Below are the code and all the weights of a small trained network. Each question names an input and a class and asks about switching units off, where a switched-off unit gives its printed mean instead of its output.

import numpy as np


def w(rows, s, z=0):
    codes = np.array(rows[::2]) - 128.0
    scale = np.full(codes.shape[1], s)
    scale[-1] = z or s
    return codes * scale


def f(y):
    return y / 2 * (1 + np.tanh(0.7978845608 * (y + 0.044715 * y**3)))


def log_softmax(a):
    a = a - a.max(-1, keepdims=True)
    return a - np.log(np.exp(a).sum(-1, keepdims=True))


def net(x, mask):
    res = np.array(x, float).reshape(1, 5) / 4 @ E
    y = f(res @ A[0][:, :-1].T + A[0][:, -1])
    res = res + np.where(mask, y, B[0][:, -1]) @ B[0][:, :-1]
    return log_softmax(res[-1] @ U[:, :-1].T + U[:, -1])


A, B = {}, {}
E = w([
[134,124,63,179,132,116,55],'x0',
[221,115,152,147,186,194,115],'x1',
[128,126,129,128,125,129,127],'x2',
[124,5,110,99,150,123,146],'x3',
[128,128,129,128,126,129,127],'x4',
],0.018)
A[0] = w([
[97,37,77,106,155,112,127,188],'n0',
[114,252,116,167,79,99,85,231],'n1',
[163,110,75,182,161,144,52,77],'n2',
[92,76,55,137,119,85,113,123],'n3',
[107,146,31,158,81,68,97,171],'n4',
[75,130,53,154,113,69,86,132],'n5',
[190,114,80,184,161,155,62,48],'n6',
[121,181,168,112,141,141,136,232],'n7',
[139,2,125,58,182,145,160,150],'n8',
[186,124,135,179,173,181,73,102],'n9',
[99,35,79,118,131,86,111,152],'n10',
[150,191,189,157,129,140,140,255],'n11',
[162,186,188,134,124,175,136,178],'n12',
[98,121,42,148,104,72,92,121],'n13',
[63,147,164,48,65,87,212,230],'n14',
[177,117,104,170,168,162,55,59],'n15',
[109,30,84,107,149,100,126,197],'n16',
[72,143,172,44,44,67,211,240],'n17',
[103,214,109,188,64,89,76,222],'n18',
[172,124,234,116,183,205,172,122],'n19',
[171,40,165,72,197,152,197,138],'n20',
[171,204,187,134,105,169,141,252],'n21',
],0.0079,0.004)
B[0] = w([
[212,110,70,85,92,113,186,212],'n0',
[98,71,186,155,157,233,26,220],'n1',
[74,130,37,213,118,103,183,181],'n2',
[210,168,87,48,72,115,177,187],'n3',
[162,133,164,77,61,213,60,196],'n4',
[200,144,169,39,51,191,84,189],'n5',
[58,113,43,255,174,86,179,182],'n6',
[92,185,168,141,217,93,94,170],'n7',
[216,6,107,85,143,169,96,242],'n8',
[79,147,105,158,236,79,158,189],'n9',
[197,147,65,73,84,101,192,208],'n10',
[88,223,189,126,167,97,92,189],'n11',
[123,240,195,115,137,74,131,184],'n12',
[216,169,156,46,45,174,111,183],'n13',
[40,72,42,251,203,86,161,241],'n14',
[73,103,71,212,203,91,171,177],'n15',
[228,113,48,103,73,122,188,217],'n16',
[45,81,44,247,202,99,157,251],'n17',
[110,91,168,147,129,237,23,210],'n18',
[225,147,250,10,127,148,72,210],'n19',
[190,11,168,100,194,170,84,229],'n20',
[100,244,201,123,155,87,103,201],'n21',
],0.006,0.015)
U = w([
[8,183,106,255,177,102,120,255],'0',
[178,71,187,70,135,245,31,167],'1',
[130,65,40,173,177,31,247,54],'2',
[202,202,90,34,29,122,168,61],'3',
[172,241,215,37,162,47,128,95],'4',
],0.0072,0.002)

Each question gives the input, the list of numbers given to net, and the class t.
The units are the neurons (one row each of A and B). Each row of codes is followed by its name. A weight is (code - 128) times the scale printed after its matrix; where a second scale follows, it is the last column's (A, B and U).
mask holds one flag per neuron, in row order. A switched-off neuron (its flag False) gives its mean, the last column of its row in B, instead of its output. The means were averaged over made-up inputs and are rounded, as every weight is.
A unit's drop is (log p(t) with every unit on - log p(t) with that unit switched off) / (log p(t) with every unit on - log p(t) with every unit switched off).
The circuit of an input: a set's keep is (log p(t) with only the set's units on - log p(t) with every unit switched off) / (log p(t) with every unit on - log p(t) with every unit switched off). Starting from the 12 units with the biggest drops (on a tie, the unit counted first), units are removed one at a time, each time the one whose removal leaves the highest keep (on an exact tie, the one counted first), for as long as the keep stays at least 0.8.
circuit, biggest first: the units of the circuit, biggest drop first
k most important neurons: the k neurons with the biggest drops, biggest first
drop when u is switched off: that unit's drop, to one decimal
input [-4,1,8,0,2], class 4: circuit, biggest first -> (n1, n18, n19, n2)
input [-5,0,-5,1,-3], class 2: circuit, biggest first -> (n1)
input [0,3,-5,-6,-5], class 4: 4 most important neurons -> (n17, n14, n12, n21)
input [-7,0,-8,5,2], class 2: 3 most important neurons -> (n14, n17, n1)
input [-1,1,-3,-3,-8], class 4: 2 most important neurons -> (n17, n14)
input [1,5,3,1,-4], class 2: 2 most important neurons -> (n1, n18)
input [5,-7,2,1,-2], class 3: 2 most important neurons -> (n3, n20)
input [2,-2,-3,-7,6], class 1: 2 most important neurons -> (n1, n18)
input [4,1,2,1,6], class 2: drop when n21 is switched off -> 0.1
input [0,7,6,-3,-2], class 4: drop when n17 is switched off -> 0.3
input [8,0,-6,8,-4], class 3: drop when n13 is switched off -> 0.2
